Below are the code and all the weights of a small trained network. Each question names an input and a class and asks about switching units off, where a switched-off unit gives its printed mean instead of its output.

import numpy as np


def w(rows, s, z=0):
    codes = np.array(rows[::2]) - 128.0
    scale = np.full(codes.shape[1], s)
    scale[-1] = z or s
    return codes * scale


def norm(h):
    return h / np.sqrt((h * h).mean(-1, keepdims=True) + 1e-5)


def f(y):
    return y / 2 * (1 + np.tanh(0.7978845608 * (y + 0.044715 * y**3)))


def log_softmax(a):
    a = a - a.max(-1, keepdims=True)
    return a - np.log(np.exp(a).sum(-1, keepdims=True))


def net(x, mask):
    res = np.array(x, float).reshape(1, 8) / 4 @ E
    u = 0
    for l in range(3):
        y = f(norm(res) @ A[l][:, :-1].T + A[l][:, -1])
        res = res + np.where(mask[u : u + 4], y, B[l][:, -1]) @ B[l][:, :-1]
        u += 4
    return log_softmax(norm(res)[-1] @ U[:, :-1].T + U[:, -1])


A, B = {}, {}
E = w([
[148,123,134,141,136,137,135,124,119,121,137],'x0',
[124,252,127,225,153,85,132,204,76,120,80],'x1',
[131,80,103,217,181,51,123,33,171,185,184],'x2',
[131,121,140,132,144,136,138,134,126,117,150],'x3',
[71,144,250,154,105,138,66,97,61,180,130],'x4',
[129,139,131,123,132,125,124,117,128,123,125],'x5',
[140,95,132,138,122,128,120,159,129,147,104],'x6',
[151,146,106,141,124,149,118,101,125,123,126],'x7',
],0.011)
A[0] = w([
[109,60,136,31,96,197,88,101,112,117,148,106],'0.n1',
[141,145,206,57,61,180,91,136,89,131,130,2],'0.n2',
[175,141,49,39,72,145,153,208,85,52,135,56],'0.n3',
[140,109,157,2,127,225,141,143,123,95,96,95],'0.n4',
],0.008,0.0048)
B[0] = w([
[83,54,112,140,132,36,128,133,26,197,129,254],'0.n1',
[28,174,122,219,95,199,128,131,220,176,161,212],'0.n2',
[136,101,117,60,31,98,224,140,26,156,189,235],'0.n3',
[134,193,55,104,246,43,13,116,132,130,120,253],'0.n4',
],0.011,0.0062)
A[1] = w([
[101,99,171,97,9,137,79,115,93,135,144,162],'1.n1',
[176,26,23,50,134,124,134,98,183,85,145,203],'1.n2',
[164,158,27,118,173,73,146,205,113,92,129,118],'1.n3',
[124,208,153,104,96,217,146,205,95,114,110,3],'1.n4',
],0.011,0.0019)
B[1] = w([
[244,125,80,159,142,175,130,100,156,121,173,200],'1.n1',
[134,190,94,138,216,182,126,157,207,50,87,252],'1.n2',
[169,88,169,130,103,33,144,8,128,183,163,254],'1.n3',
[112,53,200,115,106,232,136,190,245,63,78,202],'1.n4',
],0.012,0.009)
A[2] = w([
[71,172,91,184,190,144,4,173,64,164,125,167],'2.n1',
[153,94,149,74,71,125,186,93,140,80,106,3],'2.n2',
[150,142,125,191,137,136,77,79,113,145,151,133],'2.n3',
[146,162,178,126,69,120,102,155,121,88,127,198],'2.n4',
],0.011,0.003)
B[2] = w([
[91,223,213,187,49,134,209,235,85,64,50,255],'2.n1',
[61,176,250,148,50,110,91,177,18,164,153,175],'2.n2',
[91,112,168,83,123,35,146,55,118,188,193,230],'2.n3',
[116,195,110,124,125,203,68,118,133,65,127,167],'2.n4',
],0.011,0.0081)
U = w([
[175,64,67,95,176,56,142,57,103,207,178,204],'0',
[105,133,186,143,32,112,160,147,53,146,138,3],'1',
[158,129,97,131,178,254,115,152,212,43,92,176],'2',
],0.011,0.002)

Each question gives the input, the list of numbers given to net, and the class t.
The units are the neurons (one row each of A and B). Each row of codes is followed by its name. A weight is (code - 128) times the scale printed after its matrix; where a second scale follows, it is the last column's (A, B and U).
mask holds one flag per neuron, layer by layer. A switched-off neuron (its flag False) gives its mean, the last column of its row in B, instead of its output. The means were averaged over made-up inputs and are rounded, as every weight is.
A unit's drop is (log p(t) with every unit on - log p(t) with that unit switched off) / (log p(t) with every unit on - log p(t) with every unit switched off).
The circuit of an input: a set's keep is (log p(t) with only the set's units on - log p(t) with every unit switched off) / (log p(t) with every unit on - log p(t) with every unit switched off). Starting from all 12 units, units are removed one at a time, each time the one whose removal leaves the highest keep (on an exact tie, the one counted first), for as long as the keep stays at least 0.8.
units of the circuit, in order: the units of the circuit, biggest drop first
most important unit: the unit with the biggest drop
k most important neurons: the k neurons with the biggest drops, biggest first
top k neurons in layer l: the k neurons of layer l with the biggest drops, biggest first
drop when u is switched off: that unit's drop, to one decimal
input [0,-1,-6,-2,-1,7,7,6], class 0: most important unit -> 0.n4
input [-5,8,4,3,0,5,-3,-3], class 0: 3 most important neurons -> 0.n2; 1.n3; 2.n1
input [3,2,7,1,2,-6,0,8], class 1: 2 most important neurons -> 1.n3; 2.n1
input [7,0,7,-2,-1,-7,0,0], class 2: top 3 neurons in layer 0 -> 0.n1; 0.n4; 0.n2
input [2,-2,1,7,5,5,-7,5], class 0: 2 most important neurons -> 0.n4; 1.n1
input [1,8,-7,5,1,8,-1,1], class 2: 3 most important neurons -> 1.n4; 0.n1; 2.n4
input [8,2,-3,-8,-7,1,-4,2], class 1: 2 most important neurons -> 0.n3; 2.n2
input [5,1,-1,-1,7,4,2,-5], class 2: 4 most important neurons -> 0.n1; 0.n4; 1.n4; 1.n3
input [5,-4,-2,4,-8,-5,-3,1], class 0: 2 most important neurons -> 1.n3; 0.n3
input [2,-3,1,-8,-2,-1,-2,-4], class 2: top 2 neurons in layer 2 -> 2.n3; 2.n2
input [-6,4,-1,-5,8,-8,7,-8], class 2: top 2 neurons in layer 0 -> 0.n1; 0.n4
input [3,-8,2,-7,-3,-4,2,6], class 2: top 2 neurons in layer 1 -> 1.n2; 1.n3
input [-4,-2,2,-7,-4,-4,1,-1], class 2: 2 most important neurons -> 1.n2; 0.n4
input [7,-6,4,8,-5,2,6,2], class 2: units of the circuit, in order -> 1.n2
input [4,6,3,3,-1,-4,0,5], class 0: drop when 0.n2 is switched off -> 0.1
input [-2,-3,-1,-4,-1,-6,-8,0], class 0: drop when 2.n4 is switched off -> 0.0
input [-3,-1,8,4,-8,0,2,2], class 2: drop when 1.n2 is switched off -> 1.2
